Piv: [ 22  16 -10   3  97 -13  -8 -80   2 -91  25 -26   3 -79  98 104  -3  39
  22  23]
nito: [-79  98   2 -84  98  75 -43 -80   2 -91  37 -47 104 -79  98   3 -84  98
  75 -43]
kori: [ 22  16 115   3  97 -13  -8 -80   2 -91  37 -47 104 -79  98   3 -84  98
  75 -43]
[ 22  16 115   3  97 -13  -8 -80   2 -91  37 -47 104 -79  98   3 -84  98
  75 -43] => kori
[-79  98   2 -84  98  75 -43 -80   2 -91  37 -47 104 -79  98   3 -84  98
  75 -43] => nito

Nipe: [-43 -18 -49  76  80  10 -78 -42]
Kifuz: [-25 -23 -37 -45 -95  -9  -6  -7]
pifoz: [-86 -15 -13 -38  10  33 -22 -27]
Vefi: [  9  33 -22  23 -89 -15 -43  57]
[-89 -15] => Vefi
[ 10  33 -22] => pifoz
[-45 -95  -9  -6  -7] => Kifuz
then: [ 23 -89] => [-15 -43]
[76 80] => Nipe
[-18 -49  76  80] => Nipe
then: [-95  -9] => [-6 -7]

raso: [-22  36   8  -8 -29  35  20  -3 -36 -29 -21]
Ziv: [-39 100 -12  -3  21   1  -1 -32  20 -28 -10]
Nube: [ 24   4  27 -39 100 -12  -3  20 -36  16 -41]
[ 20 -28] => Ziv
then: [-12  -3  21   1] => [ -1 -32]
[ 20  -3 -36] => raso
[-39 100 -12  -3  20] => Nube
[-39 100 -12  -3  21   1  -1 -32  20 -28 -10] => Ziv
[-29 -21] => raso

fomuv: [-27  12  19 -45  11  -8 -20 -49  35 -29 -41]
vonil: [-11  25  22 -40  -2 -39 -18 -40  18 -31 -25]
Mav: [ 11  -7 -25  19  35 107   6   7  29  26 -20]
zapuv: [-43 -34  -8 -13  35  81  -8 -26  45   2 -43]
Mimim: [-40 -18   3 -27  28  51 -14 -38  45 -11 -46]
luz: [-23  45  41 -75  -2 -69 -33 -76  36 -57 -49]
lol: [  7  26  15 -19 -13 -49  -7 -15  -4 -18  -1]
Rit: [ 49 -22 -34  80 -20  16  36  88 -62  53  73]
kuf: [ 58  -7 -27  74 -30 -15  35  86 -70  45  79]
sor: [ 25 -14 -19  44  -9  13  20  48 -32  29  38]
nika: [ 43  35   8  13 -35 -82   8  25 -46  -3  43]
then: [13 20] => [ 48 -32]
then: [11 -8] => [-20 -49]
then: [ 43  35   8  13 -35 -82   8  25] => [-46  -3]
then: [ 12  19 -45  11  -8 -20 -49] => [ 35 -29]
then: [ 49 -22 -34  80 -20] => [16 36]

kunep: [  8  29 -31  61  98 -29 -43  72  -2 -66   2  -7  86]
Pogu: [-12  41 -43 111  -1  16 -34  64 -61  50  30  35 -73]
pid: [ -5  67 -72  58  33  37  70  60 -33 -77 -50  29   8]
Zar: [ 12  -4 -61 111 -43  64  -1  50  16 -34  30 -23  93]
then: [-43 111  -1  16 -34] => [ 64 -61]
then: [-61 111 -43  64  -1  50  16 -34  30] => [-23  93]
then: [-72  58  33  37  70  60 -33 -77 -50] => [29  8]

gavat: [ 13  16 -60 -26  87  70]
buv: [ -2  -5 -64 -55  71  80]
vod: [ -5  -5 -58 -52  72  81]
dimop: [  4   2 -59 -40  75  77]
Zup: [ 15   9 -58 -29  82  74]
zasa: [ -8  -2 -51 -58  76  77]
Bifu: [ -4  -7 -60 -57  71  76]
sok: [ 12  -6 -67 -48  75  75]
Divu: [  7  -5 -67 -48  75  79]
nibu: [  5   6 -67 -43  77  77]
vuvoz: [ 12  -2 -51 -45  75  77]
befed: [ 12  -6 -70 -45  75  77]
then: [  9 -58] => [-29  82]
[-64 -55  71] => buv
[ -5 -58] => vod
[ 12  -6 -70 -45  75  77] => befed
[ -2 -51 -58  76  77] => zasa
[ -8  -2 -51 -58  76  77] => zasa
[71 76] => Bifu

bega: [ -53    9   29   65   41    7   -1   48  -57  -39   26  -73  -16  -62
   57   81  -37  -32   27  -37   26   87  -35  108   69  -37   65  108
   46   85   91  -86    1  -71   63  105   82  -99   65    6  -39 -102
   34   -4  -21 -104  -72   82   81]
Belob: [ -68  -46   78   38    8  -85 -108  -45  -51  -11  107   11   56  -53
   16  -50  -75  -45  -62   72    3  -81   45  108  -89   54   10  -63
   57   62   52  -41   43   63   93  -90    3    8   -2   27   25  -53
    9   29   64  -22   17   -4  -49]
Deda: [ 95 -64  90 -12  82  52 -74 -85  83  72 -95  66 -31  48  36 -34  59 -43
  30  97  86 -85  83 -56 -36 -82  -9 -75  69 -95 -66 -13  -6 -50 -95  40
  -4  92  42 -53  27  25 -22  72 -36 -86  99 107 -11]
[-85  83 -56 -36 -82  -9 -75  69] => Deda
then: [ 27  25 -53] => [ 9 29]
[-53   9  29  64] => Belob

Zit: [-48  19  12  -5  24 -12 -23 -30   9  12  41  30 -14 -22  37  15 -58 -29
  14   3  13 -13 -35]
Zeret: [ 53   4  -3 -31  -9  44  33   1  -3 -62 -35  -9   4  27  -8  -7  92  26
  38  22 -37   8  41]
Mem: [-17  20 -23   4 -18  13  16 -32  28 -27  13  11  12  10  45 -59  43  14
  15  -1  17  11 -19]
budu: [ 37 -21  -6  -4   3  -1  30  60  -1  10 -19 -40 -10  17   3  62   7  15
  -8 -43 -19  15   8]
Dobos: [ 31  -6  -3   3 -11   7  14  -6  -7 -10 -28 -49 -36 -20 -15  21 -17  -5
  27  -7 -34 -24  51]
bivod: [ -7  16 -18  20   4  13 -23  18 -31   6   9 -14 -25 -25  31  -3 -16 -10
  27 -23 -12  10 -19]
buru: [-20 -12 -15   4  13  18  -3 -31 -10  15  -4 -25 -20   1  23 -27  21  -8
  43  34  17  -8  16]
[ 16 -18  20   4] => bivod
[-36 -20] => Dobos
then: [ 18  -3 -31 -10] => [15 -4]
then: [ 20 -23   4 -18  13  16] => [-32  28]

rugu: [ -1  -9 -47  -3  48 -23 -20   2]
Dov: [ 35 -39 -86 -48 -77 -29 -14 -56]
tul: [  8  55  38  -3  10 -80 -48 -55]
puva: [  8  55  38  35 -39 -86 -48 -80]
[ 35 -39 -86 -48 -80] => puva
[  8  55  38  35 -39 -86 -48 -80] => puva
[ 35 -39 -86 -48 -77 -29 -14] => Dov
[-3 48] => rugu
[ 8 55 38 35] => puva

Nomo: [  17  -22   60 -121  -23  -29]
bepi: [ 23 112 -25 -21 -24 -68]
modot: [112 -24 -25  23 -21 -29]
[ 23 112 -25 -21] => bepi
then: [ 17 -22] => [  60 -121]
[ 23 112 -25 -21 -24] => bepi
then: [-24 -25  23] => [-21 -29]

zita: [-30 -50  26  56 118]
Lomiz: [ 11 -47  29  98 -65]
nodir: [ 70 -52  51 -34 -41]
tifis: [-56  19 -83 -32  29]
tolud: [-40  70 -52  51 -35]
mima: [ 23  28 -18  -3 -41]
[-47  29] => Lomiz
then: [ 28 -18] => [ -3 -41]
then: [-47  29] => [ 98 -65]
[-83 -32] => tifis
[ 70 -52  51 -35] => tolud

fata: [ 57 -43 -31   8 -69  39  -7  38  55 -47]
kube: [ 57 -43 -31   8 -69   9  -7  38  55 -47]
nereb: [  7 -68  42 -10  41  50 -45  56 -45 -28]
Zas: [ 37  -2 -56  17 -57  -1  31 -10  91 -47]
lemas: [ 57 -43 -31   8 -69 -68 -10  31  55 -47]
then: [ 31 -10] => [ 91 -47]
[-31   8 -69   9  -7] => kube

laz: [-14  22  21   6 -12  29   1 -42   8  -3  13  -4  -2   7   0  21  -5  -2
  37 -23   4  12 -15   2 -24 -16  -1  -2  21   0  39 -16  -7 -18  -4  -9
 -18   7  23   3  -4  18   5]
gasag: [  1  -3 -17  12   6  -4 -10  -9  20   2  14  14   1  16   9 -17  11  10
 -14  11 -14   2  16  -8  11  27  -5  31   6   4  -3  -9  -7   8  -6  29
   7  17 -23  12   7  -1   3]
mitu: [ -9  13  -5  10  -3  16  -9 -30  17  -3  14   6   6  10   4  -4  14  11
  -7  -4 -12   9   7 -10  -6  18  -2  28  11  10  17 -14 -16  -1 -10  17
   6  21 -11   7   1  13   6]
des: [  11   36  -53   25   -5    1  -34 -103   88   11   53   25   16   44
  -19  -77   37  -10  -44    0  -51   19   -1   -8   30 -114   -3  -18
  -27  -24  -46  -18  -17  -30   17   23  -43  -72   -9   33   16  -87
   19]
Bekab: [  6 -11  14 -14  -1 -23  15  33 -32   3 -24 -15   1 -18 -12  12 -11 -11
   8   0  14 -10  -9  13   6 -28  -1 -39 -14  -5 -13  14  19   2   9 -28
  -2 -29  17 -13  -5   4  -9]
Raba: [  7 -18 -11  -2   7 -27   3  29   6   3  -2  -5   2  -4  -3 -13   4   2
 -25  18  -2  -6   9   0  14   3  -2  -5 -10   4 -13   7   7   8   2   6
  22  -6 -13   2  -2 -13  -7]
labem: [-13  52  19  83  50  -1 -31   9 -51   5  -5 -31  -4   0 -26 -16   2  50
  -9 -16   5 -15  18   1 -83  25  55  14   5   5  31 -11  -5  -8   4 -34
  15   5  -7  36 -12  23  -2]
vatup: [  1  42  26   2  34  32 -36 -13 -27   2  -8 -18  10  -7  -5   4   2  31
  -6  -2  38 -18  36  21 -14  80  25  16 -28  21  16 -12  -5 -10  -3  20
  83  33 -38  20  16  52 -41]
pozuv: [-28  16   7  -7 -15 -24  23   4 -11  -4  -3 -42  11 -40 -25   8  -1  11
 -22   6   8   3 -10  13 -18 -77  -5 -43 -14  19  55 -23 -13  -6  -2 -60
  49 -14  26 -26 -22  -6 -21]
then: [ -3 -42] => [ 11 -40]
then: [-13   4   2 -25  18] => [-2 -6]
[-11   8   0  14 -10  -9  13] => Bekab
[-19 -77  37 -10 -44   0] => des
then: [  8   3 -10  13 -18 -77  -5] => [-43 -14]
[ -2  38 -18  36  21 -14  80] => vatup

tafom: [ 15  30  52 -10  44  13  17   6  30 -10  23 -32  38 -27 -13 -21  -6 -45
 -21 -45 -23 -64 -55]
Sel: [-33  -7   3  82  -5 -26 -43 -31  -2 -27   3 -28 -17  35  16  34  15  57
  14  57   4  35  33]
rire: [-33  -7   3  82  -5 -26   6  17  -2 -27   3 -28  -3  21 -21 -29  34   4
  25   9 -24  45  21]
radaf: [-28   3  -2  17  -7 -26  -5   3  82   6 -33 -27   9   3  85  42   3 -27
 -39  -5 -86  25  53]
tufi: [-24 -19 -34   9 -32  29   2  20  -3  -4   8  42 -26  14 -14  25  13  28
  21   1  39  36  24]
[ 23 -32  38 -27 -13 -21  -6 -45 -21 -45 -23] => tafom
then: [17  6] => [ 30 -10]
then: [-33  -7   3  82  -5 -26   6  17  -2 -27   3 -28] => [-3 21]
then: [34 15 57 14 57  4] => [35 33]

ras: [-22 -10  17 -48]
Zin: [-91 -15  -4 -56]
gudir: [-32 -17  -7   4]
mafi: [-9  4 -7  8]
gorod: [-54 -41 -15  23]
gafu: [-10  17 -45   5]
zubon: [54 33 -1 23]
daz: [-28  -7   6 -35]
vebas: [-54 -44   7 -30]
Diveg: [  6 -48  15   2]
domuf: [  4  74 -19 -11]
maviz: [-34 -21  18 -50]
[-10  17 -48] => ras
[-32 -17  -7   4] => gudir
[-91 -15  -4 -56] => Zin
[-22 -10  17] => ras

zot: [ 13  54  76 -90]
zenot: [  87 -104  -56   72]
Numi: [ 66 -16 -64  20]
[ 13  54  76 -90] => zot
[  87 -104  -56   72] => zenot

Sut: [-115 -102   62   39  -56    6   -6   24]
Deta: [ -49  -72  -57 -116 -102   62   39   96]
ked: [-29 -44 -33 -53 -42  42  11  64]
then: [-44 -33] => [-53 -42]
[-29 -44 -33 -53] => ked
[ -57 -116 -102   62   39   96] => Deta
[-116 -102   62   39] => Deta

